Below is a small trained network, with its code and all its weights. Each question gives an input and a target symbol and asks what happens when units are switched off, that is, made to give their printed mean instead of their output.

import numpy as np


def w(rows, s, z=0):
    codes = np.array(rows[::2]) - 128.0
    scale = np.full(codes.shape[1], s)
    scale[-1] = z or s
    return codes * scale


def norm(h):
    return h / np.sqrt((h * h).mean(-1, keepdims=True) + 1e-5)


def f(y):
    return np.maximum(y, 0)


def softmax(a):
    e = np.exp(a - a.max(-1, keepdims=True))
    return e / e.sum(-1, keepdims=True)


def log_softmax(a):
    a = a - a.max(-1, keepdims=True)
    return a - np.log(np.exp(a).sum(-1, keepdims=True))


def net(x, mask):
    ids = ['βγδεζηθλμπτφψω'.index(c) for c in x.split()]
    T = len(ids)
    res = E[ids] + P[:T]
    u = 0
    for l in range(3):
        q, k, v = (norm(res) @ M[l].T for M in (Q, K, V))
        z = softmax(np.where(np.tri(T) > 0, q @ k.T / 4**0.5, -1e9)) @ v
        res = res + np.where(mask[u], z, O[l][:, -1]) @ O[l][:, :-1]
        u += 1
        y = f(norm(res) @ A[l][:, :-1].T + A[l][:, -1])
        res = res + np.where(mask[u : u + 4], y, B[l][:, -1]) @ B[l][:, :-1]
        u += 4
    return log_softmax(norm(res)[-1] @ U[:, :-1].T + U[:, -1])


Q, K, V, O, A, B = {}, {}, {}, {}, {}, {}
E = w([
[106,147,160,125,156,110,140],'β',
[132,132,150,147,102,126,90],'γ',
[116,150,114,84,151,89,129],'δ',
[126,135,126,124,171,104,142],'ε',
[122,153,140,88,112,97,104],'ζ',
[129,144,112,98,180,106,121],'η',
[142,126,146,97,125,108,107],'θ',
[160,78,133,130,139,82,112],'λ',
[116,109,130,176,75,99,100],'μ',
[135,213,71,124,120,188,128],'π',
[170,162,126,188,111,178,112],'τ',
[122,108,115,246,100,8,95],'φ',
[124,128,73,140,172,149,67],'ψ',
[85,164,133,181,31,142,99],'ω',
],0.016)
P = w([
[208,196,55,107,151,29,82],'0',
[202,142,216,122,182,73,9],'1',
[191,164,50,98,104,55,110],'2',
[174,114,237,124,187,98,28],'3',
[169,146,61,106,99,88,114],'4',
[142,91,248,121,186,117,47],'5',
[149,127,72,113,92,113,126],'6',
[115,69,249,126,184,138,68],'7',
[128,105,82,122,86,137,140],'8',
[79,55,255,134,188,160,97],'9',
[93,76,95,136,94,148,161],'10',
[46,42,249,123,203,188,116],'11',
],0.0076)
Q[0] = w([
[156,112,89,106,108,110,165],'0.h1',
[111,115,114,117,146,90,158],'0.h1',
[127,142,144,165,254,164,39],'0.h1',
[126,107,232,113,173,91,5],'0.h1',
],0.011)
K[0] = w([
[185,137,130,86,86,32,173],'0.h1',
[126,149,160,135,165,91,171],'0.h1',
[93,82,70,131,211,220,128],'0.h1',
[99,24,151,104,90,254,195],'0.h1',
],0.0096)
V[0] = w([
[255,187,158,141,66,157,210],'0.h1',
[90,152,125,134,110,104,149],'0.h1',
[139,84,195,131,120,81,140],'0.h1',
[183,160,170,158,126,109,209],'0.h1',
],0.0056)
O[0] = w([
[85,164,124,149,255,163,92,4],'0.h1',
[144,148,103,105,159,140,116,86],'0.h1',
[50,158,97,108,155,92,102,184],'0.h1',
[83,114,132,101,143,161,153,42],'0.h1',
],0.0097,0.0025)
A[0] = w([
[126,119,69,252,93,93,72,117],'0.n1',
[108,220,210,120,135,45,232,252],'0.n2',
[135,40,205,4,146,157,75,130],'0.n3',
[136,184,74,153,128,127,255,233],'0.n4',
],0.006,0.0029)
B[0] = w([
[141,106,102,51,145,232,157,255],'0.n1',
[137,122,120,143,80,222,28,227],'0.n2',
[156,225,213,181,120,95,171,235],'0.n3',
[118,251,158,200,254,73,76,171],'0.n4',
],0.0079,0.0047)
Q[1] = w([
[128,137,89,46,174,101,225],'1.h1',
[154,120,92,42,140,77,155],'1.h1',
[58,207,11,131,162,83,167],'1.h1',
[154,87,57,1,182,175,126],'1.h1',
],0.0092)
K[1] = w([
[181,135,159,72,231,101,114],'1.h1',
[190,133,99,1,111,100,130],'1.h1',
[144,245,106,100,174,67,55],'1.h1',
[158,116,84,32,118,139,57],'1.h1',
],0.0088)
V[1] = w([
[137,2,99,120,206,133,109],'1.h1',
[161,133,199,36,159,66,160],'1.h1',
[168,70,107,39,176,190,112],'1.h1',
[75,65,98,206,104,102,84],'1.h1',
],0.0051)
O[1] = w([
[185,91,135,156,93,47,192,2],'1.h1',
[70,136,154,62,100,172,179,71],'1.h1',
[27,34,208,204,127,148,141,125],'1.h1',
[160,136,173,203,254,88,81,132],'1.h1',
],0.0071,0.0023)
A[1] = w([
[117,178,207,67,154,2,145,3],'1.n1',
[189,50,217,7,163,81,193,154],'1.n2',
[55,62,126,106,89,133,143,90],'1.n3',
[158,41,192,16,183,96,70,186],'1.n4',
],0.0057,0.003)
B[1] = w([
[36,69,85,102,202,216,96,193],'1.n1',
[149,172,100,173,7,165,85,208],'1.n2',
[175,134,176,67,147,80,99,160],'1.n3',
[156,251,169,134,157,254,98,254],'1.n4',
],0.0067,0.0039)
Q[2] = w([
[85,191,93,44,99,106,136],'2.h1',
[145,130,197,128,116,212,72],'2.h1',
[80,74,99,104,76,108,132],'2.h1',
[152,196,189,245,145,186,90],'2.h1',
],0.011)
K[2] = w([
[190,155,126,18,127,71,137],'2.h1',
[52,105,163,163,38,174,93],'2.h1',
[172,2,98,68,142,100,127],'2.h1',
[96,162,158,249,100,111,159],'2.h1',
],0.009)
V[2] = w([
[253,159,152,129,178,124,108],'2.h1',
[27,76,110,192,90,87,132],'2.h1',
[135,148,95,154,146,178,61],'2.h1',
[131,137,212,52,140,107,101],'2.h1',
],0.0067)
O[2] = w([
[74,122,137,63,103,109,254,208],'2.h1',
[91,178,107,45,160,178,62,26],'2.h1',
[71,63,154,150,91,97,128,255],'2.h1',
[167,104,169,83,171,59,169,173],'2.h1',
],0.007,0.0072)
A[2] = w([
[127,32,173,113,83,95,102,149],'2.n1',
[167,45,69,28,164,51,170,119],'2.n2',
[79,145,254,93,109,123,147,3],'2.n3',
[151,54,34,66,135,159,82,39],'2.n4',
],0.0064,0.0043)
B[2] = w([
[143,154,149,88,195,77,117,255],'2.n1',
[66,83,150,183,143,205,112,151],'2.n2',
[124,100,2,97,131,179,152,230],'2.n3',
[205,182,79,98,181,152,126,143],'2.n4',
],0.0099,0.0051)
U = w([
[76,135,86,97,37,231,107,158],'β',
[197,31,64,142,118,169,150,99],'γ',
[195,133,64,80,169,129,59,108],'δ',
[175,109,201,150,33,72,168,134],'ε',
[161,173,201,175,235,20,170,85],'ζ',
[112,38,203,44,192,106,132,78],'η',
[163,161,137,194,139,210,232,124],'θ',
[18,157,151,83,107,77,142,124],'λ',
[132,93,66,161,132,72,115,253],'μ',
[43,65,175,176,189,186,207,83],'π',
[141,149,196,188,149,139,2,101],'τ',
[122,179,117,34,98,43,114,96],'φ',
[89,90,52,50,127,126,177,124],'ψ',
[155,245,72,116,133,127,168,173],'ω',
],0.012,0.0034)

Each question gives the input, a string of symbols that net reads in full, and the target symbol t.
The units are the heads (4 rows each of Q, K, V and O) and the neurons (one row each of A and B). Each row of codes is followed by its name. A weight is (code - 128) times the scale printed after its matrix; where a second scale follows, it is the last column's (O, A, B and U).
mask holds one flag per unit, layer by layer, with each layer's heads first. A switched-off unit (its flag False) gives its mean, the last column of its rows in O or B, instead of its output. The means were averaged over made-up inputs and are rounded, as every weight is.
A unit's drop is (log p(t) with every unit on - log p(t) with that unit switched off) / (log p(t) with every unit on - log p(t) with every unit switched off).
The circuit of an input: a set's keep is (log p(t) with only the set's units on - log p(t) with every unit switched off) / (log p(t) with every unit on - log p(t) with every unit switched off). Starting from the 12 units with the biggest drops (on a tie, the unit counted first), units are removed one at a time, each time the one whose removal leaves the highest keep (on an exact tie, the one counted first), for as long as the keep stays at least 0.8.
circuit, biggest first: the units of the circuit, biggest drop first
most important unit: the unit with the biggest drop
top k neurons: the k neurons with the biggest drops, biggest first
k most important neurons of layer l: the k neurons of layer l with the biggest drops, biggest first
input λ γ γ π θ π λ γ τ η ω π, target τ: circuit, biggest first : (2.h1; 2.n3)
input λ λ ζ ζ ε ζ λ ω λ γ η, target π: 2 most important neurons of layer 0 : (0.n3; 0.n4)
input β δ γ ψ ω ψ ω γ λ π ε δ, target θ: most important unit : 0.h1
input φ ψ δ ω ψ λ η π γ δ λ ζ, target β: top 2 neurons : (2.n3; 1.n1)
input δ ζ θ λ ψ λ π β, target θ: circuit, biggest first : (2.n3; 0.n3; 2.n1)
input δ ψ ε, target ζ: top 3 neurons : (0.n1; 0.n4; 2.n3)
input θ δ λ π φ ζ, target ζ: 2 most important neurons of layer 0 : (0.n3; 0.n1)
input ω δ γ π, target θ: circuit, biggest first : (0.h1; 2.n1)
input ζ ω λ θ λ λ, target β: top 2 neurons : (1.n4; 1.n1)
input ε ζ λ ζ, target β: circuit, biggest first : (1.h1; 2.n3)
input δ τ δ λ ω λ, target τ: top 2 neurons : (1.n1; 1.n4)
input ω ω π η, target τ: 2 most important neurons of layer 1 : (1.n4; 1.n3)
input ζ τ δ γ δ, target λ: 2 most important neurons of layer 2 : (2.n3; 2.n2)
input β δ ω δ θ ψ ε γ, target ε: circuit, biggest first : (0.h1)
input ω μ π λ ψ η β ω θ, target ψ: 3 most important neurons of layer 0 : (0.n1; 0.n2; 0.n3)
input ω τ τ γ, target π: top 2 neurons : (2.n3; 0.n2)
input λ ε π τ π λ γ, target η: top 2 neurons : (1.n3; 0.n1)
input ψ β ε, target ζ: 3 most important neurons of layer 0 : (0.n1; 0.n4; 0.n2)
input λ θ λ β, target β: top 3 neurons : (2.n3; 0.n3; 2.n1)
input ω τ γ π ζ β ζ ψ γ π τ ω, target τ: most important unit : 2.h1
input μ λ ε λ θ λ δ, target λ: 3 most important neurons of layer 1 : (1.n4; 1.n2; 1.n1)
input δ η π ε λ φ ε ζ μ, target δ: top 2 neurons : (0.n1; 0.n3)
input ζ β λ γ, target β: top 3 neurons : (2.n3; 1.n4; 2.n1)
input θ λ δ δ ψ ψ π ω ζ λ, target τ: top 3 neurons : (1.n4; 1.n1; 0.n1)
input ω π π δ π λ ψ λ θ λ γ ε, target β: 2 most important neurons of layer 0 : (0.n1; 0.n3)
input π γ η φ λ δ ψ λ ζ λ, target β: top 2 neurons : (1.n2; 1.n1)
input τ λ δ ω ψ ψ ω θ, target τ: circuit, biggest first : (2.h1)
input φ γ λ β ψ γ η, target π: top 2 neurons : (2.n2; 0.n4)
input λ ε μ λ λ π δ ε θ ε ψ, target γ: 2 most important neurons of layer 1 : (1.n3; 1.n1)
